Each row has a name. After each piece below comes the name of the row it's from, unless a question asks for something else. Each question is about the rows just above it. Places in a row count from 1.

[-40 -17 -21  58  18 -19  45 -80 -84  59   6  46 -52 -75 -53 -12  -6 -52
  39 -53 119  54  -3 -10 -33 -21 -82  -6 -27 -19 -21 -28 -68  -1  92 -20
  51  17  10  61  13  44  14  84  13 -28  35  27 -10 -36 -72] = Zun
[-22 -17 -15  54  14   1  39 -62 -87  45   6   3 -44 -58 -26 -11 -17 -69
  39 -66 107  40  19  15 -17  -7 -68 -11 -47   3 -11 -36 -73 -30  71 -19
  14 -18  24 -31   4  20  24  98  35 -28  26  41  -9 -50 -38] = Nuref
[-22 -17 -15  54 120   1  39 -62 -84  45   6   3 -44 -58 -26 -11 -17 -69
  36 -66 104  40  19  15 -17  -7 -68 -11 -47   3 -13 -36 -73 -30  71 -19
  13 -18  24 -37   4  20  24  98  35 -28  26  41  -9 -48 -38] = Fopig
[-40 -23 -21  58  18 -19  45 -80 -84  59   6  46 -52 -75 -53 -12  -6 -52
  31 -53 119  54  -3 -10 -33 -21 -82  -6 -27   9 -21 -28 -68  -1  92 -20
  51  17  10  61  13  44  14  84  13 -47  35  27 -10 -36 -72] = bevo
Where does [-40 -23 -21  58  19 -19  45 -80 -84  59   6  46 -52 -75 -53 -12  -6 -52
  31 -53 119  54  -3 -10 -33 -21 -82  -6 -27   9 -21 -28 -68  -1  92 -20
  51  17  10  61  13  44  14  84  13 -47  35  27 -10 -36 -72] differ from bevo, and what was there? => 5, [18]
Where in the named rows is [107]? => Nuref, 21
One entry of bevo was changed: [-40 -23 -21  58  18 -19  45 -80 -84  59   6  46 -52 -75 -53 -12  -6 -52
  31 -53 119  54  -3 -10 -33 -21 -82  -6 -27   9 -21 -28 -68  -1  92 -20
  51  17  10  61  13  44  15  84  13 -47  35  27 -10 -36 -72]. Where, and from what? => 43, [14]
[-50] is at row and place => Nuref, 50
Which row holds [-22 -17 -15  54  14   1  39 -62 -87  45   6   3 -44 -58 -26 -11 -17 -69
  39 -66 107  40  19  15 -17  -7 -68 -11 -47   3 -11 -36 -73 -30  71 -19
  14 -18  24 -31   4  20  24  98  35 -28  26  41  -9 -50 -38]? => Nuref
[-87] is at row and place => Nuref, 9

[-46  -8  -9  60  44 -15   2 -37 -69 -23  -8] : pizu
[  3  41  18 -46 -49 -20 -46 -42  -1  16 -28] : sopef
[  1 -27 -22 -60  66  65   0  59  29 -26  10] : nase
[-36   0  45 -28   1  -3  48 -40 108 -47  41] : tal
[-52 -46  10  17  24 -38 -10  54  50 -67 -92] : lepu
[ 50 -47  20 -17 -24 -40  26 -20 -69 -71  10] : vate
[-74  19 -19  70  -7 -57  24  23  36  47  50] : rek
[ 16  39 -83   8 -14  11  60 -17  -5 -10 -43] : Lup
[ 39 -35  24  17  41  36 -39  53 -12  73 -32] : lese
Where in the named rows is [-24]? => vate, 5
One entry of vate was changed: [ 50 -47  19 -17 -24 -40  26 -20 -69 -71  10]. Where, and from what? => 3, [20]
Where does [-52 -46  11  17  24 -38 -10  54  50 -67 -92] differ from lepu, and what was there? => 3, [10]
Where in the named rows is [-19]? => rek, 3
[73] is at row and place => lese, 10

[ 20   0 -73  20  46] -> Bipam
[-34 -72 -19  -8 -30] -> zes
[ 13  72 -18 -15 102] -> Gez
[20  0 22 20 46] -> tidi
[ 93  61 -59  32  66] -> bol
[ 71 -72 -19  -8 -73] -> Poger
[-5 45 14 82 15] -> Derov
[-51 -56   8  70 -13] -> Megif
Row and place of [14] in the named rows: => Derov, 3
Where in the named rows is [15]? => Derov, 5
Row and place of [70] in the named rows: => Megif, 4
One entry of tidi was changed: [21  0 22 20 46]. Where, and from what? => 1, [20]
One entry of Bipam was changed: [ 20   0 -73  20  47]. Where, and from what? => 5, [46]

[ -2  -1 -15  37 -48 -49  99 -74] : bavi
[ -2  -1 -15  37 -48 -20  99  76] : kedig
[-50   4 -19  32 -56 -14 115  85] : neve
[ -8  -9  18 -18  36   2 -78 -42] : Goga
Where does [-50   4 -19  32 -56 -14 116  85] differ from neve, and what was there? => 7, [115]
Row and place of [18] in the named rows: => Goga, 3
One entry of bavi was changed: [ -1  -1 -15  37 -48 -49  99 -74]. Where, and from what? => 1, [-2]
[-78] is at row and place => Goga, 7
Where does [ -9  -9  18 -18  36   2 -78 -42] differ from Goga, and what was there? => 1, [-8]
Row and place of [-49] in the named rows: => bavi, 6

